Small tables with named rows and columns. After each table, cells are looked up by row and column.

Vot =
|  | Zofubu | Pag | Kuvavon | Det | Zimu | Vipinat | Dalipan | Bor | Rozusin | Tel |
|---|---|---|---|---|---|---|---|---|---|---|
| Tav | 7536 | 11186 | 2592 | 20739 | 29035 | 15414 | -21257 | 48850 | 8297 | 8161 |
| Par | 2284 | 9206 | -2707 | 27168 | 14116 | 20096 | -27529 | 57413 | 6760 | 9951 |
| Besure | 36265 | -3218 | 18935 | 37840 | -65114 | -5374 | -34405 | -12016 | -8470 | -59693 |
| Kuduvod | 53636 | 8368 | -2807 | 16277 | -55418 | 30150 | 14987 | -2383 | 16509 | -20607 |

Tav, Pag => 11186
Kuduvod, Zimu => -55418
Par, Pag => 9206
Tav, Kuvavon => 2592
Par, Vipinat => 20096
Besure, Pag => -3218
Kuduvod, Vipinat => 30150
Tav, Det => 20739
Kuduvod, Rozusin => 16509
Par, Tel => 9951
Par, Bor => 57413
Besure, Kuvavon => 18935
Kuduvod, Det => 16277
Tav, Tel => 8161
Besure, Zofubu => 36265
Par, Kuvavon => -2707
Kuduvod, Tel => -20607
Which row has the largest Bor? Par

Keruz
|  | Zesagel | Tuvusun | Busa | Garogim | Sofute |
|---|---|---|---|---|---|
| Kepul | 0.5 | 0.4 | 0.2 | 0.9 | 0.1 |
| Laninu | 0.4 | 0.4 | 0.6 | 0.1 | 0.5 |
| Gika | 0.5 | 0.4 | 0.1 | 0.9 | 0.2 |
| Kozop | 0.3 | 0.4 | 0.3 | 0.5 | 0.4 |
| Sitized | 0.4 | 0.4 | 0.6 | 0.2 | 0.5 |
| Fifetub | 0.2 | 0.4 | 0.4 | 0.2 | 0.8 |
| Rud | 0.3 | 0.5 | 0.2 | 0.7 | 0.5 |
| Mizi | 0.5 | 0.4 | 0.2 | 0.8 | 0.2 |
| Pez | 0.5 | 0.4 | 0.5 | 0.4 | 0.2 |

Kozop, Garogim => 0.5
Kepul, Tuvusun => 0.4
Laninu, Busa => 0.6
Kepul, Sofute => 0.1
Mizi, Tuvusun => 0.4
Sitized, Sofute => 0.5
Pez, Tuvusun => 0.4
Gika, Sofute => 0.2
Kepul, Garogim => 0.9
Fifetub, Tuvusun => 0.4
Sitized, Busa => 0.6
Gika, Zesagel => 0.5
Pez, Busa => 0.5
Kozop, Busa => 0.3

Vadasez =
	Sisipod	Piz	Sizopu
Bukebof	41	110	27
Todisi	241	14	198
Vonusu	160	236	169
Fip	192	71	173
Kavepi	125	127	96
Pul	11	37	159

What is the Sizopu of Pul in Vadasez? 159
What is the Sizopu of Todisi in Vadasez? 198
What is the Piz of Pul in Vadasez? 37
What is the Piz of Kavepi in Vadasez? 127
What is the Sisipod of Kavepi in Vadasez? 125
What is the Sisipod of Pul in Vadasez? 11

Table Purebas
	Sisim	Bituvob
Rodeku	-15	21
Bom	-12	30
Gev	-18	50
Vora	4	-67
Gef	-4	25
Desagop	23	-2
Lezimap	10	-32
Veso	17	29

What is the Bituvob of Bom in Purebas?
30
What is the Sisim of Bom in Purebas?
-12
What is the Bituvob of Gev in Purebas?
50
What is the Bituvob of Gef in Purebas?
25
What is the Sisim of Veso in Purebas?
17
What is the Bituvob of Veso in Purebas?
29
What is the Bituvob of Desagop in Purebas?
-2
What is the Sisim of Vora in Purebas?
4
What is the Sisim of Desagop in Purebas?
23
What is the Sisim of Rodeku in Purebas?
-15

Mag:
|  | Vel | Vedola | Meba |
|---|---|---|---|
| Fudarir | 5.321 | 8.778 | 7.134 |
| Zat | 4.858 | 6.589 | 7.803 |
| Vaped | 8.479 | 4.365 | 5.767 |
| Dokefer | 4.463 | 9.242 | 1.697 |
| Digo | 0.993 | 9.573 | 6.868 |
| Goki | 6.241 | 2.308 | 3.883 |
| San | 4.701 | 2.737 | 4.552 |
| Semeko | -3.788 | -4.266 | -5.526 |
| Nipogo | 6.197 | -2.654 | 2.986 |

What is the Vedola of Semeko in Mag? -4.266
What is the Meba of Zat in Mag? 7.803
What is the Meba of San in Mag? 4.552
What is the Vedola of Goki in Mag? 2.308
What is the Meba of Goki in Mag? 3.883
What is the Meba of Vaped in Mag? 5.767
What is the Vedola of Fudarir in Mag? 8.778
What is the Vedola of San in Mag? 2.737
What is the Meba of Nipogo in Mag? 2.986
What is the Meba of Dokefer in Mag? 1.697
What is the Vel of Fudarir in Mag? 5.321
What is the Meba of Digo in Mag? 6.868
What is the Vel of Dokefer in Mag? 4.463
What is the Vedola of Nipogo in Mag? -2.654
What is the Vel of Zat in Mag? 4.858
What is the Vedola of Dokefer in Mag? 9.242
What is the Vel of Goki in Mag? 6.241
What is the Meba of Fudarir in Mag? 7.134
What is the Meba of Semeko in Mag? -5.526
What is the Vel of Semeko in Mag? -3.788

Table Bavov
          Kuvo  Likelas  Fomuku  Matato    Tek  Gipati
Tinemi   56.59    57.27   52.49   23.72  53.73   56.37
Mavabap  55.08    52.07   77.18   34.81  57.78   56.53
Guvezo   55.58    56.80   79.52   51.31  59.89   57.04
Lokuz    57.84    54.31   56.39   75.81  61.77   57.47
Zam      55.93    57.22   66.54   94.98  55.72   57.16
Dal      55.53    60.15   77.89   36.01  59.75   57.10
Zop      57.48    61.85   56.29   22.46  58.77   57.17

Mavabap, Matato: 34.81
Guvezo, Likelas: 56.80
Zop, Kuvo: 57.48
Mavabap, Likelas: 52.07
Guvezo, Gipati: 57.04
Zop, Likelas: 61.85
Mavabap, Fomuku: 77.18
Lokuz, Likelas: 54.31
Zam, Fomuku: 66.54
Mavabap, Tek: 57.78
Tinemi, Gipati: 56.37
Zop, Tek: 58.77
Dal, Gipati: 57.10
Tinemi, Kuvo: 56.59
Mavabap, Gipati: 56.53
Zam, Gipati: 57.16
Tinemi, Fomuku: 52.49
Dal, Tek: 59.75
Lokuz, Matato: 75.81
Guvezo, Fomuku: 79.52

Vori =
|  | Nekifi | Lesotuf | Dat | Pim | Nuvo |
|---|---|---|---|---|---|
| Paz | 0.5 | 1.7 | 6.7 | 1.0 | 1.1 |
| Latap | 5.6 | 1.3 | 9.7 | 1.1 | 1.1 |
| Turu | 2.4 | 3.3 | 6.0 | 2.6 | 1.8 |
| Pugufu | 3.1 | 2.2 | 0.6 | 1.8 | 1.9 |
| Geg | 3.1 | 6.8 | 3.8 | 7.4 | 3.9 |
| Lobugon | 3.2 | 2.8 | 2.8 | 2.0 | 1.3 |
| Sol | 2.0 | 3.1 | 1.3 | 5.4 | 1.5 |
| Peb | 5.4 | 2.2 | 4.2 | 1.2 | 2.5 |
| Kos | 2.9 | 1.6 | 4.8 | 1.6 | 1.0 |
| Mipabu | 3.2 | 0.9 | 1.5 | 2.7 | 2.5 |
| Daso | 2.3 | 3.7 | 1.9 | 1.6 | 3.7 |
| Vis | 1.5 | 0.8 | 1.4 | 1.9 | 6.4 |
| Gabesol | 7.2 | 6.4 | 0.9 | 4.0 | 3.5 |
| Tonuz | 2.0 | 3.2 | 2.3 | 0.4 | 0.7 |

Pim of Paz is 1.0
Dat of Kos is 4.8
Pim of Turu is 2.6
Lesotuf of Peb is 2.2
Lesotuf of Lobugon is 2.8
Nekifi of Tonuz is 2.0
Lesotuf of Mipabu is 0.9
Lesotuf of Turu is 3.3
Nuvo of Turu is 1.8
Pim of Kos is 1.6

